Below is a small trained network, with its code and all its weights. Each question gives an input and a target symbol and asks what happens when units are switched off, that is, made to give their printed mean instead of their output.

import numpy as np


def w(rows, s, z=0):
    codes = np.array(rows[::2]) - 128.0
    scale = np.full(codes.shape[1], s)
    scale[-1] = z or s
    return codes * scale


def f(y):
    return np.maximum(y, 0)


def softmax(a):
    e = np.exp(a - a.max(-1, keepdims=True))
    return e / e.sum(-1, keepdims=True)


def log_softmax(a):
    a = a - a.max(-1, keepdims=True)
    return a - np.log(np.exp(a).sum(-1, keepdims=True))


def net(x, mask):
    ids = ['δεηξτφψ'.index(c) for c in x.split()]
    T = len(ids)
    res = E[ids] + P[:T]
    u = 0
    for l in range(2):
        q, k, v = (res @ M[l].T for M in (Q, K, V))
        z = softmax(np.where(np.tri(T) > 0, q @ k.T / 4**0.5, -1e9)) @ v
        res = res + np.where(mask[u], z, O[l][:, -1]) @ O[l][:, :-1]
        u += 1
        y = f(res @ A[l][:, :-1].T + A[l][:, -1])
        res = res + np.where(mask[u : u + 8], y, B[l][:, -1]) @ B[l][:, :-1]
        u += 8
    return log_softmax(res[-1] @ U[:, :-1].T + U[:, -1])


Q, K, V, O, A, B = {}, {}, {}, {}, {}, {}
E = w([
[154,200,123,148,43,133,189,63],'δ',
[211,59,83,190,96,17,96,179],'ε',
[201,214,97,252,171,72,107,127],'η',
[95,55,191,157,119,158,8,144],'ξ',
[184,203,193,73,205,99,230,100],'τ',
[185,61,234,201,142,127,222,64],'φ',
[164,93,129,128,143,88,94,17],'ψ',
],0.014)
P = w([
[254,98,144,91,211,82,116,71],'0',
[159,109,61,120,147,186,119,141],'1',
[99,92,109,150,169,91,116,189],'2',
[108,79,98,143,171,133,134,158],'3',
[131,104,128,94,139,87,117,155],'4',
[91,106,155,102,152,110,119,135],'5',
[117,120,143,100,137,82,96,168],'6',
[104,128,166,102,172,119,121,143],'7',
[108,121,169,96,128,84,105,140],'8',
[72,134,183,141,161,106,108,150],'9',
[78,99,203,87,127,53,81,136],'10',
[100,112,203,60,138,105,120,117],'11',
[168,127,146,68,115,131,120,91],'12',
],0.0081)
Q[0] = w([
[221,195,111,118,39,105,228,129],'0.h1',
[107,255,68,173,131,74,221,99],'0.h1',
[196,106,182,121,194,46,224,92],'0.h1',
[178,170,201,178,125,82,186,93],'0.h1',
],0.0055)
K[0] = w([
[109,141,83,131,112,206,154,186],'0.h1',
[1,114,106,97,101,139,162,166],'0.h1',
[99,138,143,209,105,152,84,138],'0.h1',
[115,120,127,84,125,160,75,157],'0.h1',
],0.0077)
V[0] = w([
[154,41,196,71,148,130,193,228],'0.h1',
[52,80,179,120,121,166,48,89],'0.h1',
[184,111,74,3,94,137,203,91],'0.h1',
[165,40,132,114,28,138,188,87],'0.h1',
],0.0068)
O[0] = w([
[91,3,208,154,70,147,144,117,46],'0.h1',
[129,131,82,50,56,78,62,20,80],'0.h1',
[70,123,113,169,254,108,238,100,1],'0.h1',
[141,118,110,172,168,71,222,50,57],'0.h1',
],0.0063,0.0051)
A[0] = w([
[111,103,148,46,199,104,172,67,254],'0.n1',
[152,177,180,81,101,139,94,83,147],'0.n2',
[66,143,152,164,70,182,75,152,173],'0.n3',
[83,64,55,123,130,94,146,254,97],'0.n4',
[81,117,177,120,34,228,72,155,127],'0.n5',
[204,102,126,169,196,140,140,117,208],'0.n6',
[179,114,160,98,66,141,107,92,222],'0.n7',
[50,83,168,144,134,214,161,132,53],'0.n8',
],0.0065,0.0032)
B[0] = w([
[157,133,87,194,182,63,76,181,196],'0.n1',
[109,139,94,101,124,84,78,147,220],'0.n2',
[82,110,140,13,189,102,217,96,185],'0.n3',
[216,98,98,2,66,36,110,141,152],'0.n4',
[115,111,203,102,219,90,160,216,174],'0.n5',
[113,112,171,206,156,23,137,122,255],'0.n6',
[155,153,199,176,145,39,6,184,234],'0.n7',
[94,112,246,128,60,131,58,194,140],'0.n8',
],0.0059,0.0056)
Q[1] = w([
[187,135,2,245,197,173,143,157],'1.h1',
[105,43,131,154,124,98,91,155],'1.h1',
[56,90,138,28,46,170,167,110],'1.h1',
[93,70,74,69,164,252,186,95],'1.h1',
],0.0056)
K[1] = w([
[95,179,143,66,2,220,132,187],'1.h1',
[149,101,101,127,119,126,166,154],'1.h1',
[173,163,69,164,104,69,153,87],'1.h1',
[142,205,121,228,80,137,164,107],'1.h1',
],0.0065)
V[1] = w([
[120,252,104,36,189,202,216,225],'1.h1',
[85,228,70,76,129,176,189,209],'1.h1',
[68,83,223,219,104,196,168,184],'1.h1',
[37,195,63,254,207,104,191,113],'1.h1',
],0.0046)
O[1] = w([
[177,202,185,38,151,16,181,67,46],'1.h1',
[207,225,122,202,164,75,70,119,2],'1.h1',
[95,182,229,122,2,81,170,80,135],'1.h1',
[125,235,135,110,119,181,16,49,101],'1.h1',
],0.0075,0.0066)
A[1] = w([
[160,136,128,157,38,103,243,172,6],'1.n1',
[159,141,80,16,161,217,129,114,60],'1.n2',
[50,160,71,96,31,192,131,149,128],'1.n3',
[126,225,64,197,131,179,185,135,211],'1.n4',
[139,89,151,67,15,151,112,135,213],'1.n5',
[86,82,176,125,75,85,176,140,116],'1.n6',
[143,184,70,194,174,76,253,77,140],'1.n7',
[114,3,107,158,103,91,133,167,10],'1.n8',
],0.0058,0.0021)
B[1] = w([
[117,187,223,73,177,93,120,94,166],'1.n1',
[99,3,127,142,161,28,134,58,135],'1.n2',
[126,146,94,93,211,118,145,72,157],'1.n3',
[125,159,72,96,69,164,123,109,174],'1.n4',
[86,125,97,108,101,144,159,155,201],'1.n5',
[119,193,124,119,149,251,149,135,205],'1.n6',
[66,133,124,23,155,152,162,102,178],'1.n7',
[144,169,116,113,103,181,146,181,255],'1.n8',
],0.0072,0.0078)
U = w([
[179,195,137,208,124,181,1,189,116],'δ',
[161,94,218,247,96,169,117,131,76],'ε',
[132,83,153,92,210,43,165,135,183],'η',
[93,150,51,112,83,166,150,82,152],'ξ',
[128,46,85,229,121,100,21,112,253],'τ',
[96,116,181,147,63,123,84,120,13],'φ',
[188,56,73,182,114,119,194,186,71],'ψ',
],0.0055,0.0037)

Each question gives the input, a string of symbols that net reads in full, and the target symbol t.
The units are the heads (4 rows each of Q, K, V and O) and the neurons (one row each of A and B). Each row of codes is followed by its name. A weight is (code - 128) times the scale printed after its matrix; where a second scale follows, it is the last column's (O, A, B and U).
mask holds one flag per unit, layer by layer, with each layer's heads first. A switched-off unit (its flag False) gives its mean, the last column of its rows in O or B, instead of its output. The means were averaged over made-up inputs and are rounded, as every weight is.
A unit's drop is (log p(t) with every unit on - log p(t) with that unit switched off) / (log p(t) with every unit on - log p(t) with every unit switched off).
The circuit of an input: a set's keep is (log p(t) with only the set's units on - log p(t) with every unit switched off) / (log p(t) with every unit on - log p(t) with every unit switched off). Starting from the 12 units with the biggest drops (on a tie, the unit counted first), units are removed one at a time, each time the one whose removal leaves the highest keep (on an exact tie, the one counted first), for as long as the keep stays at least 0.8.
circuit, biggest first: the units of the circuit, biggest drop first
top k neurons: the k neurons with the biggest drops, biggest first
k most important neurons of layer l: the k neurons of layer l with the biggest drops, biggest first
drop when u is switched off: that unit's drop, to one decimal
input τ ψ ξ, target φ: 3 most important neurons of layer 0	[0.n8; 0.n4; 0.n6]
input τ η η ξ ψ τ δ ε, target φ: circuit, biggest first	[1.h1; 0.h1; 0.n8]
input τ τ τ ξ, target φ: circuit, biggest first	[0.h1; 1.h1; 0.n8]
input ψ ξ η φ δ ψ η η ψ δ φ, target τ: circuit, biggest first	[0.h1; 1.h1]
input ξ η τ, target ψ: circuit, biggest first	[1.h1; 0.h1]
input φ η ξ ξ η η ξ δ τ, target ξ: 3 most important neurons of layer 1	[1.n5; 1.n3; 1.n6]
input η η η η ξ τ ψ, target η: circuit, biggest first	[1.h1; 0.h1; 0.n5; 0.n3]
input ξ τ ψ η ψ η τ η η ε, target ψ: circuit, biggest first	[1.h1; 0.h1; 1.n8]
input ξ δ ξ ψ τ η η τ ξ, target ψ: 2 most important neurons of layer 0	[0.n5; 0.n7]
input ψ ξ τ ξ η ξ φ τ δ τ ψ δ η, target τ: top neuron	[1.n6]
input τ η η η η η η η η φ η φ, target δ: circuit, biggest first	[0.h1; 1.h1]
input τ ξ ψ η, target φ: top 2 neurons	[0.n8; 1.n1]
input φ ξ η, target ξ: 2 most important neurons of layer 1	[1.n3; 1.n5]
input η ψ η η η η ψ τ ξ, target η: top 2 neurons	[0.n3; 0.n5]
input η ε ε, target ψ: top neuron	[0.n4]
input η η η φ ξ δ, target η: 3 most important neurons of layer 1	[1.n1; 1.n8; 1.n4]
input φ η ξ η η η η δ η ξ ξ, target ξ: top 4 neurons	[1.n3; 0.n6; 1.n5; 1.n6]
input ψ ξ ξ η ψ τ ξ δ, target τ: 2 most important neurons of layer 0	[0.n7; 0.n1]
input ψ ψ η τ η η ξ η δ η φ φ, target τ: 2 most important neurons of layer 0	[0.n1; 0.n6]
input ξ η ε η η δ η ψ φ, target ψ: top neuron	[1.n8]
input ψ ξ η ξ ψ ψ ξ ψ, target τ: drop when 0.h1 is switched off	1.0
input η ξ η ψ δ η ε, target η: drop when 1.n3 is switched off	0.0
input η η τ τ η ψ ξ, target η: drop when 0.n4 is switched off	0.1
input ξ τ ε φ η, target ψ: drop when 1.h1 is switched off	0.8
